Here is a tiny trained network, its code and every weight. The questions are about switching its units off for an input and a target symbol, where a switched-off unit gives its printed mean instead of its output.

import numpy as np


def w(rows, s, z=0):
    codes = np.array(rows[::2]) - 128.0
    scale = np.full(codes.shape[1], s)
    scale[-1] = z or s
    return codes * scale


def f(y):
    return y / 2 * (1 + np.tanh(0.7978845608 * (y + 0.044715 * y**3)))


def softmax(a):
    e = np.exp(a - a.max(-1, keepdims=True))
    return e / e.sum(-1, keepdims=True)


def log_softmax(a):
    a = a - a.max(-1, keepdims=True)
    return a - np.log(np.exp(a).sum(-1, keepdims=True))


def net(x, mask):
    ids = ['δεζηλξπσφψ'.index(c) for c in x.split()]
    T = len(ids)
    res = E[ids] + P[:T]
    u = 0
    for l in range(2):
        r = res
        for j in range(3):
            rows = slice(4 * j, 4 * j + 4)
            q, k, v = (r @ M[l][rows].T for M in (Q, K, V))
            z = softmax(np.where(np.tri(T) > 0, q @ k.T / 4**0.5, -1e9)) @ v
            o = O[l][rows]
            res = res + np.where(mask[u + j], z, o[:, -1]) @ o[:, :-1]
        u += 3
        y = f(res @ A[l][:, :-1].T + A[l][:, -1])
        res = res + np.where(mask[u : u + 8], y, B[l][:, -1]) @ B[l][:, :-1]
        u += 8
    return log_softmax(res[-1] @ U[:, :-1].T + U[:, -1])


Q, K, V, O, A, B = {}, {}, {}, {}, {}, {}
E = w([
[32,137,51,14,166],'δ',
[189,84,108,175,174],'ε',
[73,181,112,119,32],'ζ',
[135,128,96,104,150],'η',
[225,255,50,150,143],'λ',
[84,159,76,166,118],'ξ',
[138,60,167,101,217],'π',
[181,129,104,86,85],'σ',
[252,130,111,131,104],'φ',
[72,75,71,183,200],'ψ',
],0.009)
P = w([
[141,143,208,99,192],'0',
[156,128,2,87,32],'1',
[32,81,155,82,85],'2',
[53,186,121,231,198],'3',
[200,130,77,97,29],'4',
[112,32,189,156,59],'5',
],0.0077)
Q[0] = w([
[148,90,170,114,154],'L0H1',
[154,131,94,160,80],'L0H1',
[189,97,102,144,143],'L0H1',
[87,150,68,128,43],'L0H1',
[136,163,12,138,71],'L0H2',
[162,186,198,104,121],'L0H2',
[48,81,30,58,108],'L0H2',
[152,89,100,138,111],'L0H2',
[65,127,100,117,101],'L0H3',
[139,140,191,126,149],'L0H3',
[89,61,149,130,154],'L0H3',
[207,126,157,77,67],'L0H3',
],0.011)
K[0] = w([
[146,79,166,129,77],'L0H1',
[129,137,97,123,190],'L0H1',
[82,115,117,137,139],'L0H1',
[116,215,135,82,133],'L0H1',
[72,93,190,94,94],'L0H2',
[250,129,27,148,102],'L0H2',
[105,53,165,145,153],'L0H2',
[95,126,138,108,76],'L0H2',
[154,177,160,190,126],'L0H3',
[151,191,87,129,140],'L0H3',
[133,98,71,185,106],'L0H3',
[112,173,109,64,111],'L0H3',
],0.011)
V[0] = w([
[90,155,176,196,176],'L0H1',
[88,163,99,50,148],'L0H1',
[113,61,117,165,72],'L0H1',
[113,73,136,97,123],'L0H1',
[142,141,158,55,5],'L0H2',
[2,157,53,71,111],'L0H2',
[235,145,132,75,90],'L0H2',
[167,127,101,166,193],'L0H2',
[91,74,180,153,133],'L0H3',
[149,203,68,182,201],'L0H3',
[198,210,180,105,136],'L0H3',
[82,149,116,185,172],'L0H3',
],0.0089)
O[0] = w([
[114,177,95,125,149,95],'L0H1',
[158,140,181,139,96,209],'L0H1',
[105,116,101,150,88,93],'L0H1',
[72,120,99,127,96,131],'L0H1',
[67,73,180,49,125,141],'L0H2',
[166,164,115,2,79,254],'L0H2',
[132,51,186,87,200,95],'L0H2',
[182,160,156,188,201,98],'L0H2',
[149,132,90,194,57,99],'L0H3',
[161,190,164,138,217,139],'L0H3',
[30,85,214,200,200,118],'L0H3',
[136,214,116,137,125,129],'L0H3',
],0.0075,0.0082)
A[0] = w([
[170,149,59,166,192,185],'L0N1',
[23,109,246,120,113,122],'L0N2',
[65,163,130,151,173,4],'L0N3',
[179,13,33,2,118,32],'L0N4',
[187,76,92,216,90,221],'L0N5',
[116,134,191,123,62,57],'L0N6',
[97,50,80,121,83,16],'L0N7',
[139,138,214,176,204,191],'L0N8',
],0.0083,0.0014)
B[0] = w([
[77,87,104,103,55,138],'L0N1',
[67,61,31,56,131,151],'L0N2',
[108,183,152,173,59,126],'L0N3',
[166,159,208,245,86,253],'L0N4',
[48,123,144,53,181,128],'L0N5',
[183,85,70,124,86,153],'L0N6',
[160,187,254,232,129,150],'L0N7',
[160,103,70,190,69,141],'L0N8',
],0.0064,0.013)
Q[1] = w([
[115,74,83,7,129],'L1H1',
[162,185,129,110,80],'L1H1',
[16,153,120,161,161],'L1H1',
[216,156,70,143,121],'L1H1',
[172,17,60,168,104],'L1H2',
[130,70,25,47,161],'L1H2',
[43,1,42,190,136],'L1H2',
[80,227,42,92,101],'L1H2',
[167,134,163,139,81],'L1H3',
[141,72,193,131,161],'L1H3',
[157,180,224,177,68],'L1H3',
[44,146,131,63,126],'L1H3',
],0.0072)
K[1] = w([
[156,160,114,152,122],'L1H1',
[131,73,138,142,153],'L1H1',
[87,157,66,164,151],'L1H1',
[122,68,170,133,136],'L1H1',
[136,174,247,110,150],'L1H2',
[138,129,143,168,148],'L1H2',
[59,143,145,104,182],'L1H2',
[155,118,103,209,109],'L1H2',
[134,120,101,129,100],'L1H3',
[154,162,102,136,114],'L1H3',
[156,127,78,91,73],'L1H3',
[130,170,77,111,202],'L1H3',
],0.011)
V[1] = w([
[98,176,86,114,82],'L1H1',
[62,183,39,128,217],'L1H1',
[95,255,69,117,164],'L1H1',
[122,85,179,57,192],'L1H1',
[71,87,105,115,73],'L1H2',
[109,73,61,103,96],'L1H2',
[66,140,31,180,63],'L1H2',
[119,157,127,65,54],'L1H2',
[54,51,18,98,79],'L1H3',
[201,63,167,157,151],'L1H3',
[97,115,84,137,107],'L1H3',
[42,186,115,98,58],'L1H3',
],0.0077)
O[1] = w([
[160,103,128,121,113,166],'L1H1',
[183,166,101,153,129,2],'L1H1',
[189,177,124,135,134,102],'L1H1',
[79,169,126,138,111,87],'L1H1',
[138,84,90,123,103,137],'L1H2',
[136,78,153,108,95,111],'L1H2',
[177,90,117,125,142,161],'L1H2',
[150,111,84,46,111,234],'L1H2',
[145,1,151,180,122,95],'L1H3',
[113,144,199,107,108,102],'L1H3',
[189,88,122,147,134,120],'L1H3',
[161,94,92,206,158,213],'L1H3',
],0.0099,0.008)
A[1] = w([
[145,139,157,168,12,76],'L1N1',
[131,188,133,157,78,121],'L1N2',
[36,164,165,163,120,57],'L1N3',
[210,2,57,72,72,242],'L1N4',
[57,103,217,154,104,114],'L1N5',
[99,176,197,111,85,179],'L1N6',
[152,103,111,94,55,2],'L1N7',
[109,59,201,159,147,7],'L1N8',
],0.0068,0.0029)
B[1] = w([
[231,178,107,208,137,168],'L1N1',
[99,131,55,111,81,149],'L1N2',
[119,170,130,169,140,135],'L1N3',
[69,163,137,158,248,249],'L1N4',
[222,68,91,6,75,151],'L1N5',
[140,34,2,147,152,164],'L1N6',
[173,182,221,178,109,169],'L1N7',
[145,221,175,82,90,144],'L1N8',
],0.0065,0.018)
U = w([
[194,201,111,118,72,1],'δ',
[84,168,122,115,130,148],'ε',
[152,134,185,192,103,95],'ζ',
[134,128,115,119,100,179],'η',
[95,204,114,2,199,226],'λ',
[85,230,156,152,154,155],'ξ',
[67,80,43,129,141,192],'π',
[146,78,126,73,79,162],'σ',
[68,88,124,64,95,100],'φ',
[187,111,60,119,145,74],'ψ',
],0.0075,0.0032)

Each question gives the input, a string of symbols that net reads in full, and the target symbol t.
The units are the heads (4 rows each of Q, K, V and O) and the neurons (one row each of A and B). Each row of codes is followed by its name. A weight is (code - 128) times the scale printed after its matrix; where a second scale follows, it is the last column's (O, A, B and U).
mask holds one flag per unit, layer by layer, with each layer's heads first. A switched-off unit (its flag False) gives its mean, the last column of its rows in O or B, instead of its output. The means were averaged over made-up inputs and are rounded, as every weight is.
A unit's drop is (log p(t) with every unit on - log p(t) with that unit switched off) / (log p(t) with every unit on - log p(t) with every unit switched off).
The circuit of an input: a set's keep is (log p(t) with only the set's units on - log p(t) with every unit switched off) / (log p(t) with every unit on - log p(t) with every unit switched off). Starting from the 12 units with the biggest drops (on a tie, the unit counted first), units are removed one at a time, each time the one whose removal leaves the highest keep (on an exact tie, the one counted first), for as long as the keep stays at least 0.8.
units of the circuit, in order: the units of the circuit, biggest drop first
most important unit: the unit with the biggest drop
k most important neurons: the k neurons with the biggest drops, biggest first
top k neurons in layer l: the k neurons of layer l with the biggest drops, biggest first
which heads matter: for each layer, one digit per head in row order, 1 if its drop is at least 0.15 and else 0, layers parted by /
input ψ φ ε σ, target ψ: units of the circuit, in order	[L0H2 L1H1 L0N4 L0H1]
input π δ δ δ δ, target δ: 2 most important neurons	[L0N4 L0N2]
input ψ ψ π ψ, target ψ: most important unit	L1H1
input η ξ δ ζ ζ, target δ: top 2 neurons in layer 0	[L0N4 L0N2]
input σ σ ζ δ δ, target ζ: top 2 neurons in layer 0	[L0N2 L0N4]
input δ ψ δ δ λ η, target λ: which heads matter	011 / 011
input λ η ψ η, target ξ: top 2 neurons in layer 0	[L0N8 L0N6]
input σ λ δ η η, target δ: top 2 neurons in layer 1	[L1N4 L1N1]
input ζ δ ζ δ λ, target ζ: which heads matter	010 / 001
input δ λ δ ξ, target λ: units of the circuit, in order	[L0N4 L0H2]
input ζ δ ψ δ, target π: units of the circuit, in order	[L1H3 L0N4 L0N7]
input ψ π φ η, target ψ: units of the circuit, in order	[L0H2 L0N4 L1H1 L0H1]
input δ δ δ λ ε, target δ: which heads matter	011 / 001
input ζ ζ π δ, target π: most important unit	L1H3
input ψ φ ζ ζ, target ψ: 2 most important neurons	[L0N4 L0N1]
input ε δ ζ, target ζ: 3 most important neurons	[L0N1 L0N7 L0N8]
input ζ φ λ, target φ: which heads matter	011 / 100
input λ σ φ, target φ: top 3 neurons in layer 0	[L0N8 L0N1 L0N7]
input λ δ η η, target ξ: units of the circuit, in order	[L1H2 L0H3 L0N8]
input δ δ ψ ξ, target λ: top 2 neurons in layer 1	[L1N1 L1N6]
input ξ η ζ η η, target ζ: 2 most important neurons	[L0N4 L0N2]
input σ λ δ η σ, target δ: 4 most important neurons	[L0N4 L1N1 L1N4 L0N2]
input δ η λ ψ ψ, target λ: which heads matter	011 / 000
input δ ξ λ λ λ λ, target λ: most important unit	L0N4
input ζ ζ η ζ, target π: units of the circuit, in order	[L1H3 L0N4 L0H2 L0N2]
input δ ζ δ ζ, target λ: 2 most important neurons	[L0N4 L1N4]
input σ δ σ ζ, target φ: most important unit	L0H2
